q684: [ 45.7 -27.2  55.8  34.4  54.0 -27.3   7.7  -2.2 -30.5  52.7 -33.2  24.4
 -82.7  28.9 -65.4 -13.4  29.7]
q51: [ 17.5 -54.7  55.8  34.4  69.2 -33.4 -15.5   4.0  28.6  52.7 -12.5  17.5
 -82.7  28.9 -50.1 -13.4  79.1]
q740: [ 19.0 -54.7  55.8  34.4  69.2 -33.4 -15.5 -54.6  28.6  52.7 -12.5  17.5
  52.7  28.9 -50.1 -13.4  79.1]
[ 19.0 -54.7  55.8  34.4  69.2 -33.4 -15.5 -54.6  28.6  52.7 -12.5  17.5
  52.7  28.9 -50.1 -13.4  79.1] -> q740
all q51: [-54.7] -> 2
all q740: [52.7] -> 10 13

q5: [ 50.1  33.9 -44.7 -11.5  41.8]
q248: [-54.8  54.5 -28.3  45.2 -45.9]
q998: [ 27.0  -7.0  -5.3 -84.1   0.2]
q462: [-54.7 -54.7 -52.2 -61.9 -61.9]
q959: [-52.3 -52.3  37.1  43.6  43.6]
q413: [ 45.1  45.1 -15.4  45.1  45.1]
all q462: [-52.2] -> 3
[-54.8  54.5 -28.3] -> q248
all q413: [45.1] -> 1 2 4 5
all q462: [-54.7] -> 1 2
all q959: [-52.3] -> 1 2

q574: [ 20.6   2.4  50.5  -1.3  79.4  -3.6  -1.8   1.0  -2.9  -1.9 -21.8   0.6
  -1.0   5.4   1.0  -1.3  -1.6 -13.1  64.8  25.0]
q466: [ 7.5  7.3  1.4  5.2  0.5  1.4  4.5  1.4  0.5  4.3  0.5 40.0  2.0  1.4
  1.8  0.5  3.4 35.6  5.2 12.3]
q854: [-1.4 -1.6  1.1 -2.7  1.7 -5.8  0.6  1.1  1.0  0.4  0.0  7.5 -0.6  0.7
 -0.2  2.0 -0.2  7.1 -0.5  5.0]
q520: [  6.1  -0.9   9.6   0.4  23.2   0.6  -1.1   0.6  -4.0  -6.9 -12.2   0.5
   3.4  -5.4   3.9   3.3   6.1  -7.6  20.9  10.3]
q773: [ 6.4  1.4  2.1 -3.0  8.3  3.5  6.0 -0.6  1.6 -6.1 -9.9 17.4  4.5 -4.9
  4.7  9.0  8.2  9.0 28.1 12.2]
[-1.3 -1.6] -> q574
all q466: [0.5] -> 5 9 11 16
all q773: [9.0] -> 16 18

q323: [ 29.2 -36.8 -29.5  19.8 -23.0]
q594: [-76.8  45.2  -9.3  27.3   9.3]
q181: [-28.0   3.3  10.7   3.3   1.1]
q113: [ 38.5 -30.8  10.8  10.7   8.8]
q107: [-36.6 -29.5 -13.4 -31.4   9.0]
[10.8 10.7] -> q113
[-36.8 -29.5] -> q323
all q181: [10.7] -> 3
[-30.8  10.8  10.7   8.8] -> q113
[ 38.5 -30.8  10.8  10.7] -> q113

q141: [ 41.5 -18.2  41.5 -25.6 -78.0 -15.2 -52.3 -71.7  41.5]
q382: [-50.5  31.4 -12.9  17.8  56.5 -18.7   4.4  18.5  30.3]
q162: [-24.3   2.8 -20.8   7.8   1.3 -17.1   6.4  36.8  16.5]
[-18.2  41.5 -25.6 -78.0 -15.2 -52.3 -71.7  41.5] -> q141
[-78.0 -15.2 -52.3 -71.7] -> q141
all q141: [41.5] -> 1 3 9

q239: [-29.5 -34.3  -1.5   8.6  73.4  17.8   6.2  37.4  68.8  -9.2  28.6 -25.6
   5.3  75.4   5.2  15.9  13.2  32.6 -59.3 -30.8]
q547: [ 26.4  32.8  34.6  19.8   0.8  11.8 -23.5  60.7  50.1  -2.9  27.1  -1.8
 -20.3  52.9  -2.1  16.3  12.1  41.4 -44.2 -23.2]
q832: [ -2.6 -13.0   0.0  28.6  58.4  -8.2  26.4  26.4  26.4  19.8   0.8  11.8
 -23.5  60.7 -13.8  -5.7  26.4  54.9 -43.0 -17.7]
q97: [-28.4 -42.6   7.5  21.5  72.7  24.4   9.5  26.5  59.0   0.6  20.8 -27.2
   4.3  72.8   1.5   5.3   9.8  37.6 -57.8 -27.0]
q821: [ 71.2 -17.0   2.5  13.9  66.6  17.5  11.8  34.7  70.7  -5.0  24.1 -22.0
  16.1  82.2  40.8  10.8   1.1  42.1 -74.9 -37.8]
q114: [  3.7  -4.5 -28.0   5.5  51.5  -7.3  25.3  37.0  34.0  19.9   6.4  30.4
 -33.6  68.6 -24.1  12.1   4.8  50.2 -38.6  -3.4]
q830: [ -3.4 -11.8 -10.9  16.9  59.4  -3.9  22.5  33.7  41.8  19.7   4.8  15.4
 -24.5  71.2 -17.0   2.4  -0.4  55.1 -45.9 -11.6]
q227: [-15.7 -24.7   4.3   6.2  40.7   8.7  12.3  32.4  47.4  11.7  40.7  -0.8
 -30.0  62.3 -11.7   6.2  14.6  40.7  40.7 -10.4]
q515: [-30.3 -32.1  13.8  10.3  71.7  17.7   0.7  35.7  61.2  -4.2  26.5 -22.0
 -31.1  50.2  -1.3  17.2  29.3  33.6 -32.6 -13.6]
[12.1  4.8 50.2] -> q114
[ 26.4  26.4  26.4  19.8   0.8  11.8 -23.5  60.7] -> q832
all q832: [26.4] -> 7 8 9 17
[ 71.2 -17.0   2.4] -> q830
all q227: [40.7] -> 5 11 18 19

q101: [ 10.8 -34.8 -10.5  -3.9   8.2  20.7 -34.8  19.0  17.1 -34.8  -2.2  17.2
  23.2   0.7 -12.2  13.0  -4.2 -19.2  31.4   5.1  35.0 -26.6   6.0 -15.7
 -16.2  10.3 -26.6   8.7   1.8 -26.6 -27.2]
q844: [-27.7  66.8   3.9  -2.5 -13.7 -19.9  30.5 -28.9   1.7  22.1   5.9  -9.3
 -16.5   5.8  26.4 -19.4  -0.6  12.3 -14.4   9.8 -47.6  34.4   5.3  35.5
  11.6 -37.4  -5.9  -9.0 -19.2  45.9  30.2]
q58: [ 18.8 -15.9 -14.1 -15.8  -5.1   0.7   5.8  11.3  17.4  -3.7  -9.5   3.4
  18.8 -21.4 -12.1   5.2 -12.5 -13.0  21.3   9.8  15.3  -0.9  11.2 -29.1
  -0.9  -3.2 -25.3   1.0   2.1 -19.3 -16.0]
q398: [ 17.0 -13.8  -2.2  17.2  23.2   0.7   5.8  11.3  17.4  -3.7 -13.0   3.4
  18.8 -21.4 -12.1 -17.4 -12.5 -13.0  21.3   9.8  15.3 -24.0  11.2 -29.1
 -12.9  -3.2 -25.3   1.0   2.1 -19.3 -16.0]
q840: [  0.9  -5.8 -12.6 -12.4  -6.9  -2.9   3.2  -1.0   7.9  -4.9  -8.2  -0.6
   6.9 -12.7  -6.7  -2.3 -11.5 -12.2  10.9   4.5   1.8 -14.8   3.9 -13.7
 -11.6 -11.1 -20.1  -2.6  -6.9  -9.3 -11.5]
q706: [ 16.0   7.5  -2.6  -3.1   1.3   1.4  17.9   7.7   4.6   4.5  -1.0  -4.5
  15.0 -11.0   4.6   8.2  -4.5  -1.0   8.2  17.6   9.1  -5.7  16.5  -9.2
 -34.7  -1.2  -1.0   9.1   5.4 -15.9   2.8]
all q706: [4.6] -> 9 15
all q398: [-13.0] -> 11 18
[ 17.1 -34.8  -2.2  17.2  23.2   0.7] -> q101
[ -9.3 -11.5] -> q840
all q706: [-1.0] -> 11 18 27
all q101: [-34.8] -> 2 7 10
all q58: [-15.8] -> 4

q474: [ -9.8   7.4   1.0  -1.0  -7.6  -1.9   2.2  23.5  -0.3  -8.7   1.3  -2.7
 -20.1   1.1   0.2   2.8  -8.7  -2.3 -13.6   4.2 -11.2   0.4   5.9  -2.4
 -21.3  19.7  -7.9  -6.8   4.5  15.8   1.6  -2.8  -4.7   0.9 -66.6 -71.2
  -0.6  -3.4]
q407: [  2.9   4.7  -1.9  -0.7   5.2   1.3   4.7   4.7   4.6  -6.7  -7.8  22.9
  -1.2  -6.6   1.1  -0.5   3.2  -1.2  12.4  -2.0   2.8   0.7   3.1  -0.6
  -3.5  -9.8   5.0  -9.7  -4.7  -4.3   0.1   1.7 -17.4  -2.8  -0.6 -15.4
 -10.3   0.3]
q595: [-27.7   9.4   2.0  -8.7 -13.8 -15.6  -5.1  -2.5  -3.4   5.7  12.7 -17.4
  -2.5   5.8  -4.4   2.3 -32.9  -0.4 -13.4   0.3   8.1  -3.8  13.9  -0.8
  -6.9  12.1  -9.6  14.5   0.2  -1.3  10.9  -7.4  11.5  -5.7 -47.6 -22.4
   8.0  -2.0]
q703: [-33.7  -3.3   0.2   3.7 -12.3 -10.4  -1.2   1.8  -7.1  -1.0   0.6  32.7
  -2.0 -23.5   3.3   2.7 -11.5  -4.2  36.2   9.6  -5.9   0.4  15.1  -6.8
 -31.3  10.1  20.8 -43.5   0.7  -0.1  19.0   8.3   8.3  -1.3 -22.1 -57.0
   2.6  -5.3]
q673: [  6.1  -9.9   0.7  -1.5   4.0  -1.9  -2.1   2.3  -1.2  -6.8   4.9 -17.3
  -6.0   5.4  -2.4  -0.6   6.8   1.1  -5.1   2.1  -3.8  -2.8   0.2   0.5
  35.0  -0.2 -17.1  34.7   2.6   8.2   8.2  -5.1 -27.8  -2.3  -6.0  17.3
   1.7  -0.2]
q546: [  9.0 -13.0  -0.1  -5.9  -1.1  -1.3  -1.4   0.9  -1.3  -0.3   0.9   2.4
   1.4  -1.3   0.0   0.5   0.2  -0.4  -6.7   0.9 -13.9  -0.3  -1.8  -1.4
  18.5  -1.9  11.0  -5.1  -1.1  -3.7   2.2   4.1   6.8  -1.3  12.7   8.2
   1.4  -3.8]
q475: [ 22.6  -5.2   2.5  -0.4   0.2   4.3   4.0  14.5  -0.1  -9.2   4.9 -17.0
 -16.0   2.3   0.7   0.8   2.4  -1.1 -25.0  11.9 -11.9  -0.5  -2.8  -0.5
  24.8  13.3 -24.6   6.5  -2.8  15.3   2.0   0.6 -17.9   3.8 -26.6 -39.1
   3.3  -0.1]
all q546: [-1.3] -> 6 9 14 34
[  1.7 -17.4  -2.8  -0.6 -15.4 -10.3] -> q407
[-2.4 -0.6  6.8  1.1 -5.1  2.1 -3.8 -2.8  0.2] -> q673

q171: [-41.1   6.6  14.4  42.3  53.0]
q145: [-40.9  23.3  64.4 -33.4  53.7]
q503: [-27.7   7.2  42.3  14.4  53.0]
[ 23.3  64.4 -33.4  53.7] -> q145
[42.3 14.4 53.0] -> q503
[-41.1   6.6] -> q171
[ 64.4 -33.4  53.7] -> q145

